Here is a tiny trained network, its code and every weight. The questions are about switching its units off for an input and a target symbol, where a switched-off unit gives its printed mean instead of its output.

import numpy as np


def w(rows, s, z=0):
    codes = np.array(rows[::2]) - 128.0
    scale = np.full(codes.shape[1], s)
    scale[-1] = z or s
    return codes * scale


def norm(h):
    return h / np.sqrt((h * h).mean(-1, keepdims=True) + 1e-5)


def softmax(a):
    e = np.exp(a - a.max(-1, keepdims=True))
    return e / e.sum(-1, keepdims=True)


def log_softmax(a):
    a = a - a.max(-1, keepdims=True)
    return a - np.log(np.exp(a).sum(-1, keepdims=True))


def net(x, mask):
    ids = ['ΛΠΨαβδζηθμξτω'.index(c) for c in x.split()]
    T = len(ids)
    res = E[ids] + P[:T]
    u = 0
    for l in range(2):
        r = norm(res)
        for j in range(3):
            rows = slice(4 * j, 4 * j + 4)
            q, k, v = (r @ M[l][rows].T for M in (Q, K, V))
            z = softmax(np.where(np.tri(T) > 0, q @ k.T / 4**0.5, -1e9)) @ v
            o = O[l][rows]
            res = res + np.where(mask[u + j], z, o[:, -1]) @ o[:, :-1]
        u += 3
    return log_softmax(norm(res)[-1] @ U[:, :-1].T + U[:, -1])


Q, K, V, O = {}, {}, {}, {}
E = w([
[142,134,159],'Λ',
[160,109,137],'Π',
[168,92,155],'Ψ',
[188,81,158],'α',
[145,126,134],'β',
[109,84,101],'δ',
[151,132,132],'ζ',
[135,127,174],'η',
[153,118,73],'θ',
[152,182,162],'μ',
[159,127,84],'ξ',
[109,8,130],'τ',
[97,41,75],'ω',
],0.015)
P = w([
[97,133,84],'0',
[254,43,170],'1',
[67,48,184],'2',
[51,51,146],'3',
[63,133,219],'4',
[209,65,115],'5',
[64,138,199],'6',
[156,104,71],'7',
[13,157,227],'8',
[225,90,113],'9',
],0.007)
Q[0] = w([
[255,111,167],'L0H0',
[104,176,78],'L0H0',
[121,168,131],'L0H0',
[145,79,48],'L0H0',
[168,113,176],'L0H1',
[187,161,139],'L0H1',
[20,166,88],'L0H1',
[140,164,87],'L0H1',
[186,181,142],'L0H2',
[102,174,154],'L0H2',
[130,179,120],'L0H2',
[132,215,117],'L0H2',
],0.0081)
K[0] = w([
[62,57,131],'L0H0',
[139,197,70],'L0H0',
[126,166,104],'L0H0',
[149,87,94],'L0H0',
[104,178,168],'L0H1',
[103,136,159],'L0H1',
[255,55,104],'L0H1',
[86,118,89],'L0H1',
[169,165,126],'L0H2',
[95,145,166],'L0H2',
[80,127,183],'L0H2',
[85,149,188],'L0H2',
],0.0087)
V[0] = w([
[74,143,212],'L0H0',
[238,172,93],'L0H0',
[180,117,199],'L0H0',
[246,59,158],'L0H0',
[84,255,107],'L0H1',
[53,141,206],'L0H1',
[126,64,124],'L0H1',
[159,206,56],'L0H1',
[179,82,163],'L0H2',
[153,167,156],'L0H2',
[88,29,115],'L0H2',
[48,177,163],'L0H2',
],0.0068)
O[0] = w([
[140,113,112,115],'L0H0',
[103,157,223,96],'L0H0',
[175,177,183,167],'L0H0',
[179,176,197,241],'L0H0',
[52,190,92,3],'L0H1',
[92,132,38,125],'L0H1',
[158,108,181,182],'L0H1',
[45,162,127,45],'L0H1',
[131,184,170,194],'L0H2',
[129,137,114,95],'L0H2',
[254,139,227,215],'L0H2',
[85,54,113,38],'L0H2',
],0.0051,0.0048)
Q[1] = w([
[81,173,150],'L1H0',
[136,123,34],'L1H0',
[123,130,56],'L1H0',
[134,101,211],'L1H0',
[147,159,72],'L1H1',
[170,111,2],'L1H1',
[131,86,166],'L1H1',
[112,75,84],'L1H1',
[169,155,153],'L1H2',
[60,96,184],'L1H2',
[147,140,97],'L1H2',
[176,61,141],'L1H2',
],0.011)
K[1] = w([
[103,126,86],'L1H0',
[196,70,199],'L1H0',
[221,102,208],'L1H0',
[46,108,87],'L1H0',
[185,164,249],'L1H1',
[238,127,244],'L1H1',
[136,156,81],'L1H1',
[156,65,136],'L1H1',
[71,63,77],'L1H2',
[91,203,192],'L1H2',
[173,2,151],'L1H2',
[112,124,136],'L1H2',
],0.0088)
V[1] = w([
[190,148,114],'L1H0',
[169,154,114],'L1H0',
[87,105,168],'L1H0',
[173,100,57],'L1H0',
[206,181,188],'L1H1',
[128,27,144],'L1H1',
[169,154,140],'L1H1',
[138,8,153],'L1H1',
[126,112,90],'L1H2',
[151,131,237],'L1H2',
[154,98,133],'L1H2',
[127,105,86],'L1H2',
],0.014)
O[1] = w([
[61,126,167,167],'L1H0',
[61,129,177,147],'L1H0',
[213,154,100,117],'L1H0',
[88,40,136,149],'L1H0',
[85,145,254,209],'L1H1',
[212,79,142,174],'L1H1',
[105,164,176,163],'L1H1',
[213,102,129,195],'L1H1',
[108,90,183,103],'L1H2',
[116,127,86,254],'L1H2',
[78,78,129,189],'L1H2',
[120,87,176,105],'L1H2',
],0.0093,0.007)
U = w([
[189,87,116,47],'Λ',
[175,38,125,146],'Π',
[123,185,198,156],'Ψ',
[149,190,194,51],'α',
[171,85,2,157],'β',
[116,175,15,126],'δ',
[190,206,98,151],'ζ',
[6,59,96,126],'η',
[167,240,95,114],'θ',
[127,154,212,156],'μ',
[175,98,169,1],'ξ',
[46,188,123,222],'τ',
[199,72,125,145],'ω',
],0.0081,0.0047)

Each question gives the input, a string of symbols that net reads in full, and the target symbol t.
The units are the heads (4 rows each of Q, K, V and O). Each row of codes is followed by its name. A weight is (code - 128) times the scale printed after its matrix; where a second scale follows, it is the last column's (O and U).
mask holds one flag per head, layer by layer. A switched-off head (its flag False) gives its mean, the last column of its rows in O, instead of its output. The means were averaged over made-up inputs and are rounded, as every weight is.
A unit's drop is (log p(t) with every unit on - log p(t) with that unit switched off) / (log p(t) with every unit on - log p(t) with every unit switched off).
The circuit of an input: a set's keep is (log p(t) with only the set's units on - log p(t) with every unit switched off) / (log p(t) with every unit on - log p(t) with every unit switched off). Starting from all 6 units, units are removed one at a time, each time the one whose removal leaves the highest keep (on an exact tie, the one counted first), for as long as the keep stays at least 0.8.
units of the circuit, in order: the units of the circuit, biggest drop first
unit that matters most: the unit with the biggest drop
which heads matter: for each layer, one digit per head in row order, 1 if its drop is at least 0.15 and else 0, layers parted by /
drop when u is switched off: that unit's drop, to one decimal
input θ Π β Λ δ, target η: unit that matters most	L1H1
input ξ Λ Ψ η θ, target τ: units of the circuit, in order	[L1H1 L0H1 L0H0]
input θ Λ δ θ Ψ Ψ μ, target η: which heads matter	111 / 110
input θ θ η, target η: which heads matter	111 / 010
input θ θ Π, target η: units of the circuit, in order	[L1H1 L0H1 L0H0 L0H2]
input Λ θ Ψ, target β: units of the circuit, in order	[L0H2 L1H1 L0H1]
input ξ ζ Ψ Ψ ω Ψ Ψ θ α, target τ: units of the circuit, in order	[L1H1 L0H1 L0H2 L0H0]
input ξ Π τ μ δ, target τ: units of the circuit, in order	[L1H1 L0H1 L0H2]
input μ ω μ δ θ θ Π ξ τ, target β: which heads matter	101 / 110
input Λ ω μ, target β: which heads matter	001 / 010
input ξ θ Λ Ψ Π Λ Ψ, target τ: units of the circuit, in order	[L1H1 L0H1 L0H2 L0H0]
input θ τ Λ ω θ Π η θ δ, target η: units of the circuit, in order	[L0H1 L0H0 L1H1 L0H2]
input Λ ζ ω, target β: which heads matter	111 / 010
input Λ η θ μ ζ α Ψ η Λ, target β: which heads matter	001 / 010
input Λ ζ β Ψ ζ ζ β, target β: unit that matters most	L0H2
input Λ τ β Ψ β μ τ Λ α, target β: which heads matter	011 / 010
input Λ θ Ψ α θ ζ Ψ, target β: drop when L1H1 is switched off	0.8
input θ η Ψ Ψ η δ Ψ θ Ψ, target η: drop when L0H1 is switched off	0.4
input θ θ τ δ θ Ψ μ ζ η, target η: drop when L1H2 is switched off	0.0
input Λ β μ Ψ ξ δ μ τ τ, target β: unit that matters most	L0H2
input θ τ Π ζ τ, target η: drop when L0H0 is switched off	0.5
